Below are the code and all the weights of a small trained network. Each question names an input and a class and asks about switching units off, where a switched-off unit gives its printed mean instead of its output.

import numpy as np


def w(rows, s, z=0):
    codes = np.array(rows[::2]) - 128.0
    scale = np.full(codes.shape[1], s)
    scale[-1] = z or s
    return codes * scale


def norm(h):
    return h / np.sqrt((h * h).mean(-1, keepdims=True) + 1e-5)


def f(y):
    return np.maximum(y, 0)


def log_softmax(a):
    a = a - a.max(-1, keepdims=True)
    return a - np.log(np.exp(a).sum(-1, keepdims=True))


def net(x, mask):
    res = np.array(x, float).reshape(1, 8) / 4 @ E
    u = 0
    for l in range(2):
        y = f(norm(res) @ A[l][:, :-1].T + A[l][:, -1])
        res = res + np.where(mask[u : u + 6], y, B[l][:, -1]) @ B[l][:, :-1]
        u += 6
    return log_softmax(norm(res)[-1] @ U[:, :-1].T + U[:, -1])


A, B = {}, {}
E = w([
[79,94,144,183,158,3,168],'x0',
[134,158,77,54,163,103,138],'x1',
[164,189,74,117,172,151,34],'x2',
[34,102,175,81,92,100,153],'x3',
[140,175,136,117,145,139,81],'x4',
[133,155,110,142,113,119,100],'x5',
[215,93,97,153,222,174,111],'x6',
[127,143,126,128,117,154,95],'x7',
],0.0033)
A[0] = w([
[198,109,80,167,129,136,165,4],'0.n1',
[138,75,145,2,139,225,171,67],'0.n2',
[110,130,117,121,127,114,115,52],'0.n3',
[114,231,98,153,53,91,52,73],'0.n4',
[205,159,126,108,135,239,56,42],'0.n5',
[85,28,104,231,201,65,61,60],'0.n6',
],0.0032,0.0018)
B[0] = w([
[172,189,91,114,204,132,102,152],'0.n1',
[69,241,107,81,32,136,92,222],'0.n2',
[126,96,135,125,113,141,127,129],'0.n3',
[101,202,97,45,71,175,91,215],'0.n4',
[69,57,176,139,111,40,202,252],'0.n5',
[52,153,167,82,5,180,104,227],'0.n6',
],0.0032,0.0021)
A[1] = w([
[68,132,120,120,141,4,204,105],'1.n1',
[192,51,92,97,127,165,236,182],'1.n2',
[167,139,92,95,252,138,63,4],'1.n3',
[153,100,182,210,73,182,135,100],'1.n4',
[68,101,146,135,140,25,204,96],'1.n5',
[41,90,148,144,119,5,217,55],'1.n6',
],0.0041,0.002)
B[1] = w([
[65,2,245,210,57,160,219,227],'1.n1',
[122,218,81,92,159,63,36,192],'1.n2',
[175,107,112,207,196,41,135,169],'1.n3',
[131,49,148,177,191,42,177,189],'1.n4',
[104,22,209,186,96,162,195,225],'1.n5',
[136,24,173,196,123,196,164,252],'1.n6',
],0.0038,0.0037)
U = w([
[79,3,206,184,90,134,207,222],'0',
[246,143,69,167,254,110,92,2],'1',
[68,221,102,34,70,148,93,144],'2',
],0.0073,0.00073)

Each question gives the input, the list of numbers given to net, and the class t.
The units are the neurons (one row each of A and B). Each row of codes is followed by its name. A weight is (code - 128) times the scale printed after its matrix; where a second scale follows, it is the last column's (A, B and U).
mask holds one flag per neuron, layer by layer. A switched-off neuron (its flag False) gives its mean, the last column of its row in B, instead of its output. The means were averaged over made-up inputs and are rounded, as every weight is.
A unit's drop is (log p(t) with every unit on - log p(t) with that unit switched off) / (log p(t) with every unit on - log p(t) with every unit switched off).
The circuit of an input: a set's keep is (log p(t) with only the set's units on - log p(t) with every unit switched off) / (log p(t) with every unit on - log p(t) with every unit switched off). Starting from all 12 units, units are removed one at a time, each time the one whose removal leaves the highest keep (on an exact tie, the one counted first), for as long as the keep stays at least 0.8.
units of the circuit, in order: the units of the circuit, biggest drop first
top k neurons: the k neurons with the biggest drops, biggest first
top k neurons in layer l: the k neurons of layer l with the biggest drops, biggest first
drop when u is switched off: that unit's drop, to one decimal
input [1,5,-1,6,6,0,5,3], class 2: top neuron	[0.n2]
input [-8,-8,-1,-3,-6,-3,4,-8], class 1: units of the circuit, in order	[1.n2; 1.n1; 1.n5]
input [6,-5,-1,-7,0,-1,6,-3], class 1: top 3 neurons in layer 1	[1.n1; 1.n5; 1.n6]
input [-6,-2,-2,-3,-6,5,0,-1], class 1: units of the circuit, in order	[1.n1; 1.n2; 1.n5; 0.n6]
input [-4,-2,-2,-6,-1,4,-6,5], class 2: top 2 neurons	[0.n4; 1.n1]
input [-5,-6,-4,-1,6,-4,6,-4], class 1: units of the circuit, in order	[1.n1; 1.n2; 1.n5]
input [-4,-6,3,8,0,1,-6,-1], class 2: top 2 neurons in layer 0	[0.n5; 0.n4]
input [-3,0,7,8,-7,-7,7,-4], class 2: top 3 neurons	[0.n2; 1.n6; 1.n4]
input [-3,-7,0,7,8,-5,-6,2], class 2: top 2 neurons in layer 0	[0.n5; 0.n4]
input [-7,-4,1,7,2,-4,-6,-7], class 2: top 2 neurons in layer 0	[0.n5; 0.n2]
input [8,8,4,2,5,1,4,-7], class 0: drop when 1.n1 is switched off	0.5
input [-5,-2,-3,1,5,1,-4,-2], class 2: drop when 1.n6 is switched off	0.1
